Here is a tiny trained network, its code and every weight. The questions are about switching its units off for an input and a class, where a switched-off unit gives its printed mean instead of its output.

import numpy as np


def w(rows, s, z=0):
    codes = np.array(rows[::2]) - 128.0
    scale = np.full(codes.shape[1], s)
    scale[-1] = z or s
    return codes * scale


def f(y):
    return np.maximum(y, 0)


def log_softmax(a):
    a = a - a.max(-1, keepdims=True)
    return a - np.log(np.exp(a).sum(-1, keepdims=True))


def net(x, mask):
    res = np.array(x, float).reshape(1, 7) / 4 @ E
    y = f(res @ A[0][:, :-1].T + A[0][:, -1])
    res = res + np.where(mask, y, B[0][:, -1]) @ B[0][:, :-1]
    return log_softmax(res[-1] @ U[:, :-1].T + U[:, -1])


A, B = {}, {}
E = w([
[72,129,48,70,151,175,173,89,84,177,86,131],'x0',
[109,44,178,163,66,159,132,76,140,105,196,124],'x1',
[103,146,120,85,151,99,63,171,129,73,168,197],'x2',
[49,237,109,116,140,106,124,77,95,102,164,163],'x3',
[40,113,179,111,65,160,138,44,129,111,128,138],'x4',
[181,99,66,121,124,139,111,128,163,135,139,215],'x5',
[98,122,135,214,132,254,137,81,178,128,115,171],'x6',
],0.0088)
A[0] = w([
[109,74,142,179,68,147,141,110,135,141,150,140,136],'N1',
[124,87,169,148,66,141,160,81,150,123,154,163,89],'N2',
[112,86,160,163,45,174,166,70,184,92,168,155,150],'N3',
[162,125,28,104,165,159,231,128,126,254,42,46,173],'N4',
[184,125,106,134,163,126,106,158,165,123,127,182,142],'N5',
[19,157,94,131,133,180,122,44,127,146,129,168,141],'N6',
[122,126,104,213,117,201,146,85,143,170,112,67,180],'N7',
[114,131,85,136,144,160,132,120,124,130,67,176,119],'N8',
[171,142,25,140,143,131,109,183,158,128,129,210,124],'N9',
[154,176,171,195,150,138,150,137,137,89,121,93,1],'N10',
[140,154,134,153,173,163,133,171,130,126,95,183,137],'N11',
[23,166,103,107,120,198,163,40,122,128,108,203,188],'N12',
[177,132,76,122,182,128,110,139,152,133,131,202,120],'N13',
[137,172,166,180,143,138,150,147,140,104,148,129,95],'N14',
[106,183,137,85,99,71,115,90,79,126,104,139,137],'N15',
[83,160,96,26,114,26,93,168,67,79,149,117,250],'N16',
],0.0081,0.0028)
B[0] = w([
[171,98,168,95,118,148,83,99,126,121,56,118,191],'N1',
[133,100,188,115,74,150,167,143,103,120,135,135,191],'N2',
[199,88,191,107,50,164,119,147,92,81,93,143,227],'N3',
[125,229,106,81,94,8,198,234,74,98,184,55,248],'N4',
[104,109,104,162,108,83,169,105,145,119,138,164,184],'N5',
[111,110,86,216,148,120,161,102,253,185,178,180,224],'N6',
[116,186,112,69,122,88,82,148,89,104,115,65,211],'N7',
[123,135,107,152,139,107,147,160,136,110,157,99,172],'N8',
[69,129,19,229,216,101,186,55,254,227,204,176,207],'N9',
[80,174,80,110,178,108,120,96,131,190,140,121,157],'N10',
[130,136,73,153,121,95,135,142,122,125,151,139,170],'N11',
[110,105,90,238,173,102,195,109,220,200,164,193,246],'N12',
[106,132,86,204,125,119,148,102,181,159,137,160,189],'N13',
[80,151,69,161,179,113,98,127,98,159,150,95,157],'N14',
[123,166,106,121,121,84,132,155,132,115,173,161,181],'N15',
[95,229,133,117,115,29,206,173,107,85,189,89,238],'N16',
],0.0088,0.012)
U = w([
[112,166,114,74,190,168,75,79,78,153,80,91,5],'0',
[78,153,50,167,171,96,149,122,152,160,156,134,248],'1',
[161,70,151,159,120,217,118,95,142,133,106,163,176],'2',
[132,159,132,30,106,116,136,166,9,71,124,94,37],'3',
],0.012,0.0025)

Each question gives the input, the list of numbers given to net, and the class t.
The units are the neurons (one row each of A and B). Each row of codes is followed by its name. A weight is (code - 128) times the scale printed after its matrix; where a second scale follows, it is the last column's (A, B and U).
mask holds one flag per neuron, in row order. A switched-off neuron (its flag False) gives its mean, the last column of its row in B, instead of its output. The means were averaged over made-up inputs and are rounded, as every weight is.
A unit's drop is (log p(t) with every unit on - log p(t) with that unit switched off) / (log p(t) with every unit on - log p(t) with every unit switched off).
The circuit of an input: a set's keep is (log p(t) with only the set's units on - log p(t) with every unit switched off) / (log p(t) with every unit on - log p(t) with every unit switched off). Starting from the 12 units with the biggest drops (on a tie, the unit counted first), units are removed one at a time, each time the one whose removal leaves the highest keep (on an exact tie, the one counted first), for as long as the keep stays at least 0.8.
units of the circuit, in order: the units of the circuit, biggest drop first
top k neurons: the k neurons with the biggest drops, biggest first
drop when u is switched off: that unit's drop, to one decimal
input [7,8,-8,8,8,3,6], class 2: units of the circuit, in order -> [N3]
input [2,-2,-5,-7,-2,4,-8], class 3: top 3 neurons -> [N4, N12, N6]
input [-6,6,2,-4,-8,-6,6], class 2: units of the circuit, in order -> [N4, N16]
input [-6,-2,5,-4,-2,-6,-2], class 3: top 3 neurons -> [N12, N9, N6]
input [6,-8,-4,-8,-1,3,-6], class 3: top 3 neurons -> [N4, N12, N6]
input [-3,6,-4,6,-1,-7,8], class 2: top 2 neurons -> [N3, N4]
input [1,8,-8,-7,2,7,8], class 2: top 2 neurons -> [N16, N1]
input [-1,3,-4,7,8,-4,5], class 2: top 2 neurons -> [N3, N4]
input [-6,-2,5,-6,-6,-8,-5], class 3: top 2 neurons -> [N12, N9]
input [-1,8,4,-2,-3,-6,4], class 2: top 2 neurons -> [N4, N16]
input [-7,5,-2,6,-6,-7,5], class 0: drop when N12 is switched off -> 0.1
input [-7,3,-1,-3,4,2,-1], class 2: drop when N16 is switched off -> 0.1
input [8,-6,-6,5,-4,-8,-4], class 3: drop when N4 is switched off -> 0.4
input [2,-2,-4,-8,7,4,3], class 3: top neuron -> [N4]
input [4,6,1,3,-5,-3,-4], class 3: top 2 neurons -> [N12, N9]
